Below are the code and all the weights of a small trained network. Each question names an input and a target symbol and asks about switching units off, where a switched-off unit gives its printed mean instead of its output.

import numpy as np


def w(rows, s, z=0):
    codes = np.array(rows[::2]) - 128.0
    scale = np.full(codes.shape[1], s)
    scale[-1] = z or s
    return codes * scale


def norm(h):
    return h / np.sqrt((h * h).mean(-1, keepdims=True) + 1e-5)


def f(y):
    return np.maximum(y, 0)


def softmax(a):
    e = np.exp(a - a.max(-1, keepdims=True))
    return e / e.sum(-1, keepdims=True)


def log_softmax(a):
    a = a - a.max(-1, keepdims=True)
    return a - np.log(np.exp(a).sum(-1, keepdims=True))


def net(x, mask):
    ids = ['βζηθμξπστφψω'.index(c) for c in x.split()]
    T = len(ids)
    res = E[ids] + P[:T]
    u = 0
    for l in range(2):
        q, k, v = (norm(res) @ M[l].T for M in (Q, K, V))
        z = softmax(np.where(np.tri(T) > 0, q @ k.T / 2**0.5, -1e9)) @ v
        res = res + np.where(mask[u], z, O[l][:, -1]) @ O[l][:, :-1]
        u += 1
        y = f(norm(res) @ A[l][:, :-1].T + A[l][:, -1])
        res = res + np.where(mask[u : u + 4], y, B[l][:, -1]) @ B[l][:, :-1]
        u += 4
    return log_softmax(norm(res)[-1] @ U[:, :-1].T + U[:, -1])


Q, K, V, O, A, B = {}, {}, {}, {}, {}, {}
E = w([
[129,146,158,75,111],'β',
[115,118,173,86,99],'ζ',
[135,131,133,91,115],'η',
[96,127,141,168,87],'θ',
[64,110,138,95,137],'μ',
[93,126,140,127,106],'ξ',
[89,161,165,167,120],'π',
[106,150,190,43,133],'σ',
[75,135,181,123,124],'τ',
[143,198,158,137,118],'φ',
[139,145,188,88,109],'ψ',
[207,98,141,113,250],'ω',
],0.02)
P = w([
[93,118,67,137,111],'0',
[60,208,158,77,174],'1',
[85,201,127,89,137],'2',
[131,233,113,176,112],'3',
[168,27,186,172,113],'4',
[175,69,121,174,64],'5',
[88,86,199,94,162],'6',
[178,183,220,148,114],'7',
[133,251,163,74,95],'8',
[173,84,190,225,107],'9',
],0.015)
Q[0] = w([
[144,170,241,167,145],'0.h0',
[210,1,197,190,233],'0.h0',
],0.011)
K[0] = w([
[163,98,156,145,174],'0.h0',
[108,153,144,112,249],'0.h0',
],0.021)
V[0] = w([
[180,58,148,67,117],'0.h0',
[57,100,253,153,149],'0.h0',
],0.016)
O[0] = w([
[106,67,147,141,149,111],'0.h0',
[176,108,152,7,63,254],'0.h0',
],0.016,0.0099)
A[0] = w([
[134,81,141,161,58,158],'0.n0',
[232,92,122,133,253,64],'0.n1',
[165,130,141,93,170,252],'0.n2',
[179,59,115,139,197,44],'0.n3',
],0.024,0.003)
B[0] = w([
[127,122,196,119,113,241],'0.n0',
[254,148,186,171,115,172],'0.n1',
[106,156,180,170,143,254],'0.n2',
[171,186,169,122,128,159],'0.n3',
],0.023,0.0079)
Q[1] = w([
[108,255,194,138,159],'1.h0',
[86,96,149,81,158],'1.h0',
],0.022)
K[1] = w([
[248,4,108,160,131],'1.h0',
[197,198,123,149,148],'1.h0',
],0.019)
V[1] = w([
[4,54,51,32,131],'1.h0',
[101,197,183,49,251],'1.h0',
],0.028)
O[1] = w([
[58,130,119,95,120,5],'1.h0',
[111,139,143,87,254,151],'1.h0',
],0.038,0.025)
A[1] = w([
[111,65,249,201,179,207],'1.n0',
[214,129,145,57,165,178],'1.n1',
[92,156,80,12,203,58],'1.n2',
[4,166,80,177,81,1],'1.n3',
],0.019,0.0039)
B[1] = w([
[114,14,65,196,81,229],'1.n0',
[64,183,243,104,96,249],'1.n1',
[242,48,42,105,67,165],'1.n2',
[85,128,249,202,237,148],'1.n3',
],0.018,0.021)
U = w([
[184,199,140,167,183,135],'β',
[141,85,109,195,153,136],'ζ',
[151,47,138,131,163,30],'η',
[65,153,157,163,95,144],'θ',
[77,121,150,163,187,139],'μ',
[128,249,166,91,124,84],'ξ',
[126,136,127,88,180,184],'π',
[162,155,132,35,100,153],'σ',
[83,143,118,103,129,255],'τ',
[141,149,113,133,139,94],'φ',
[129,54,106,101,90,99],'ψ',
[145,139,126,129,21,101],'ω',
],0.014,0.0048)

Each question gives the input, a string of symbols that net reads in full, and the target symbol t.
The units are the heads (2 rows each of Q, K, V and O) and the neurons (one row each of A and B). Each row of codes is followed by its name. A weight is (code - 128) times the scale printed after its matrix; where a second scale follows, it is the last column's (O, A, B and U).
mask holds one flag per unit, layer by layer, with each layer's heads first. A switched-off unit (its flag False) gives its mean, the last column of its rows in O or B, instead of its output. The means were averaged over made-up inputs and are rounded, as every weight is.
A unit's drop is (log p(t) with every unit on - log p(t) with that unit switched off) / (log p(t) with every unit on - log p(t) with every unit switched off).
The circuit of an input: a set's keep is (log p(t) with only the set's units on - log p(t) with every unit switched off) / (log p(t) with every unit on - log p(t) with every unit switched off). Starting from all 10 units, units are removed one at a time, each time the one whose removal leaves the highest keep (on an exact tie, the one counted first), for as long as the keep stays at least 0.8.
circuit, biggest first: the units of the circuit, biggest drop first
unit that matters most: the unit with the biggest drop
top k neurons: the k neurons with the biggest drops, biggest first
k most important neurons of layer l: the k neurons of layer l with the biggest drops, biggest first
input θ φ τ, target ω: circuit, biggest first -> (1.h0 0.n2)
input η π θ, target ζ: unit that matters most -> 0.h0
input μ μ τ ζ, target τ: circuit, biggest first -> (0.n2 1.h0 0.h0 0.n1)
input θ ξ τ ζ, target ω: top 3 neurons -> (0.n2 0.n1 0.n3)
input τ η θ μ β θ ζ ψ ξ, target ω: circuit, biggest first -> (0.n2 1.h0)
input θ τ ξ σ, target ω: circuit, biggest first -> (1.h0 0.n2)
input β ξ η, target μ: circuit, biggest first -> (0.h0 0.n1 1.h0 0.n2)
input σ η ψ ξ, target π: circuit, biggest first -> (1.h0 0.n1)
input θ θ π, target ω: top 2 neurons -> (0.n2 0.n1)
input ζ θ θ η, target ψ: top 3 neurons -> (0.n0 0.n1 1.n2)
input ξ ξ θ τ, target θ: top 4 neurons -> (0.n2 0.n1 0.n0 1.n3)
input ξ η θ θ ξ ζ β, target ω: circuit, biggest first -> (1.h0 0.n3)
input ψ π θ, target η: circuit, biggest first -> (1.h0 0.n1 1.n2 1.n0)
input τ τ θ, target σ: circuit, biggest first -> (1.h0 1.n2 0.n1 0.h0)
input β ψ η τ β π θ θ τ, target ξ: top 2 neurons -> (0.n0 0.n1)
input ξ ζ μ θ μ ξ η, target ω: most important neuron of layer 1 -> (1.n3)
input β μ σ, target μ: circuit, biggest first -> (0.h0 0.n1 0.n2 1.h0)
input π φ ξ, target ξ: 3 most important neurons of layer 0 -> (0.n2 0.n1 0.n0)
input β θ π τ, target μ: 3 most important neurons of layer 0 -> (0.n1 0.n0 0.n3)
input π π τ, target ξ: 3 most important neurons of layer 0 -> (0.n1 0.n2 0.n0)
input θ η ξ, target ω: top 2 neurons -> (0.n2 0.n1)
input ξ η ζ, target θ: 2 most important neurons of layer 0 -> (0.n0 0.n1)
input π β τ ξ μ π ζ τ ξ, target ξ: most important neuron of layer 0 -> (0.n2)
input ψ τ ξ μ ζ, target σ: circuit, biggest first -> (0.h0 0.n1 1.h0 1.n2)
input π ξ θ, target ξ: top 3 neurons -> (1.n0 0.n1 0.n2)
input σ ξ τ θ ψ θ τ, target ω: 3 most important neurons of layer 0 -> (0.n2 0.n3 0.n0)
